Here is a tiny trained network, its code and every weight. The questions are about switching its units off for an input and a class, where a switched-off unit gives its printed mean instead of its output.

import numpy as np


def w(rows, s, z=0):
    codes = np.array(rows[::2]) - 128.0
    scale = np.full(codes.shape[1], s)
    scale[-1] = z or s
    return codes * scale


def norm(h):
    return h / np.sqrt((h * h).mean(-1, keepdims=True) + 1e-5)


def f(y):
    return y / 2 * (1 + np.tanh(0.7978845608 * (y + 0.044715 * y**3)))


def log_softmax(a):
    a = a - a.max(-1, keepdims=True)
    return a - np.log(np.exp(a).sum(-1, keepdims=True))


def net(x, mask):
    res = np.array(x, float).reshape(1, 5) / 4 @ E
    u = 0
    for l in range(4):
        y = f(norm(res) @ A[l][:, :-1].T + A[l][:, -1])
        res = res + np.where(mask[u : u + 6], y, B[l][:, -1]) @ B[l][:, :-1]
        u += 6
    return log_softmax(norm(res)[-1] @ U[:, :-1].T + U[:, -1])


A, B = {}, {}
E = w([
[207,181,143,37,48],'x0',
[155,2,136,18,190],'x1',
[163,221,28,81,237],'x2',
[127,123,123,126,123],'x3',
[7,134,80,57,90],'x4',
],0.00053)
A[0] = w([
[127,105,106,186,141,203],'L0N1',
[90,65,238,161,50,50],'L0N2',
[159,234,48,85,251,122],'L0N3',
[98,93,244,146,71,137],'L0N4',
[122,128,142,135,144,92],'L0N5',
[128,121,192,124,106,251],'L0N6',
],0.0028,0.0023)
B[0] = w([
[75,131,148,110,169,199],'L0N1',
[237,98,2,151,93,147],'L0N2',
[130,6,27,177,46,194],'L0N3',
[138,120,2,127,153,184],'L0N4',
[153,137,126,128,107,105],'L0N5',
[35,116,52,109,197,247],'L0N6',
],0.0023,0.0016)
A[1] = w([
[92,200,147,201,75,32],'L1N1',
[145,104,126,185,77,48],'L1N2',
[206,157,129,49,49,25],'L1N3',
[149,154,70,118,153,1],'L1N4',
[191,175,142,61,43,31],'L1N5',
[252,109,172,204,177,203],'L1N6',
],0.0034,0.00037)
B[1] = w([
[218,155,101,71,188,171],'L1N1',
[127,140,50,100,151,103],'L1N2',
[66,64,129,197,182,72],'L1N3',
[127,79,161,140,84,253],'L1N4',
[66,119,116,199,190,27],'L1N5',
[5,129,101,58,61,130],'L1N6',
],0.0031,0.00034)
A[2] = w([
[70,157,114,164,27,88],'L2N1',
[154,224,153,250,56,4],'L2N2',
[155,101,141,202,179,72],'L2N3',
[107,142,150,174,91,18],'L2N4',
[173,73,243,93,144,52],'L2N5',
[42,53,161,96,112,198],'L2N6',
],0.0024,0.0014)
B[2] = w([
[153,91,169,27,166,124],'L2N1',
[126,130,11,10,208,62],'L2N2',
[87,125,150,93,141,102],'L2N3',
[80,72,42,26,209,69],'L2N4',
[159,132,29,73,178,70],'L2N5',
[186,248,131,178,114,250],'L2N6',
],0.0013,0.0015)
A[3] = w([
[203,139,142,161,116,190],'L3N1',
[157,91,169,137,117,162],'L3N2',
[142,10,193,61,141,162],'L3N3',
[125,116,81,79,146,160],'L3N4',
[74,163,102,120,48,188],'L3N5',
[118,216,250,111,182,6],'L3N6',
],0.0026,0.0019)
B[3] = w([
[180,108,190,165,149,171],'L3N1',
[137,216,130,186,127,148],'L3N2',
[167,255,52,127,151,155],'L3N3',
[151,124,137,139,62,149],'L3N4',
[170,125,203,94,120,255],'L3N5',
[151,83,84,165,69,59],'L3N6',
],0.002,0.0012)
U = w([
[136,74,39,137,87,134],'0',
[180,217,100,93,197,134],'1',
[51,102,167,184,202,129],'2',
[81,142,200,40,73,127],'3',
[160,125,156,147,118,161],'4',
[177,73,174,108,156,68],'5',
[149,19,173,7,242,8],'6',
[151,15,176,7,245,1],'7',
],0.012,0.016)

Each question gives the input, the list of numbers given to net, and the class t.
The units are the neurons (one row each of A and B). Each row of codes is followed by its name. A weight is (code - 128) times the scale printed after its matrix; where a second scale follows, it is the last column's (A, B and U).
mask holds one flag per neuron, layer by layer. A switched-off neuron (its flag False) gives its mean, the last column of its row in B, instead of its output. The means were averaged over made-up inputs and are rounded, as every weight is.
A unit's drop is (log p(t) with every unit on - log p(t) with that unit switched off) / (log p(t) with every unit on - log p(t) with every unit switched off).
The circuit of an input: a set's keep is (log p(t) with only the set's units on - log p(t) with every unit switched off) / (log p(t) with every unit on - log p(t) with every unit switched off). Starting from the 12 units with the biggest drops (on a tie, the unit counted first), units are removed one at a time, each time the one whose removal leaves the highest keep (on an exact tie, the one counted first), for as long as the keep stays at least 0.8.
circuit, biggest first: the units of the circuit, biggest drop first
most important unit: the unit with the biggest drop
k most important neurons: the k neurons with the biggest drops, biggest first
k most important neurons of layer l: the k neurons of layer l with the biggest drops, biggest first
input [7,7,-6,5,5], class 1: circuit, biggest first : (L3N3, L0N3, L1N6)
input [7,-1,-8,-6,4], class 0: most important unit : L0N2
input [-4,3,0,5,6], class 3: 3 most important neurons : (L1N3, L1N5, L1N1)
input [-7,-8,1,7,-1], class 1: 3 most important neurons : (L1N1, L1N3, L2N2)
input [7,-1,4,-4,-5], class 2: circuit, biggest first : (L1N3, L1N5)
input [4,-3,-5,-1,-6], class 3: 3 most important neurons : (L1N6, L0N3, L3N5)
input [8,-4,-2,-1,8], class 2: circuit, biggest first : (L1N5, L1N3)
input [8,5,3,2,7], class 2: 4 most important neurons of layer 1 : (L1N3, L1N5, L1N6, L1N1)
input [-7,-6,8,1,2], class 0: 2 most important neurons of layer 0 : (L0N3, L0N6)
input [-6,-1,-6,6,-7], class 3: circuit, biggest first : (L1N6, L0N3)
input [-4,-4,-8,-5,-5], class 0: 3 most important neurons : (L0N2, L0N4, L1N6)
input [-7,7,-6,-5,-4], class 1: circuit, biggest first : (L3N3, L0N3, L1N3)
input [-3,6,1,4,-1], class 1: 3 most important neurons : (L3N3, L2N5, L1N5)
input [-5,-5,-7,-7,6], class 0: circuit, biggest first : (L0N2, L0N4)
input [7,5,6,3,-5], class 2: 2 most important neurons of layer 1 : (L1N3, L1N5)
input [7,-3,-5,0,4], class 2: 3 most important neurons : (L1N3, L0N3, L1N5)
input [3,1,-5,0,-8], class 3: circuit, biggest first : (L1N6)
input [-5,-6,-2,-6,6], class 1: circuit, biggest first : (L1N1, L0N3)
input [8,-7,-2,-2,-4], class 2: 3 most important neurons : (L1N5, L1N3, L3N3)
input [-3,4,2,-5,1], class 4: most important unit : L2N6
input [8,1,-8,7,4], class 0: 2 most important neurons : (L0N2, L0N4)
input [-5,-2,1,2,6], class 3: circuit, biggest first : (L1N3, L1N5, L3N5)
input [2,6,7,4,5], class 0: 2 most important neurons : (L0N3, L1N6)
input [6,-7,-7,-3,-4], class 0: 3 most important neurons : (L0N2, L0N4, L2N6)
input [-6,-1,-2,-2,-7], class 3: 3 most important neurons : (L1N6, L1N3, L1N5)
input [8,5,-6,3,-2], class 2: 3 most important neurons : (L1N3, L0N3, L1N5)
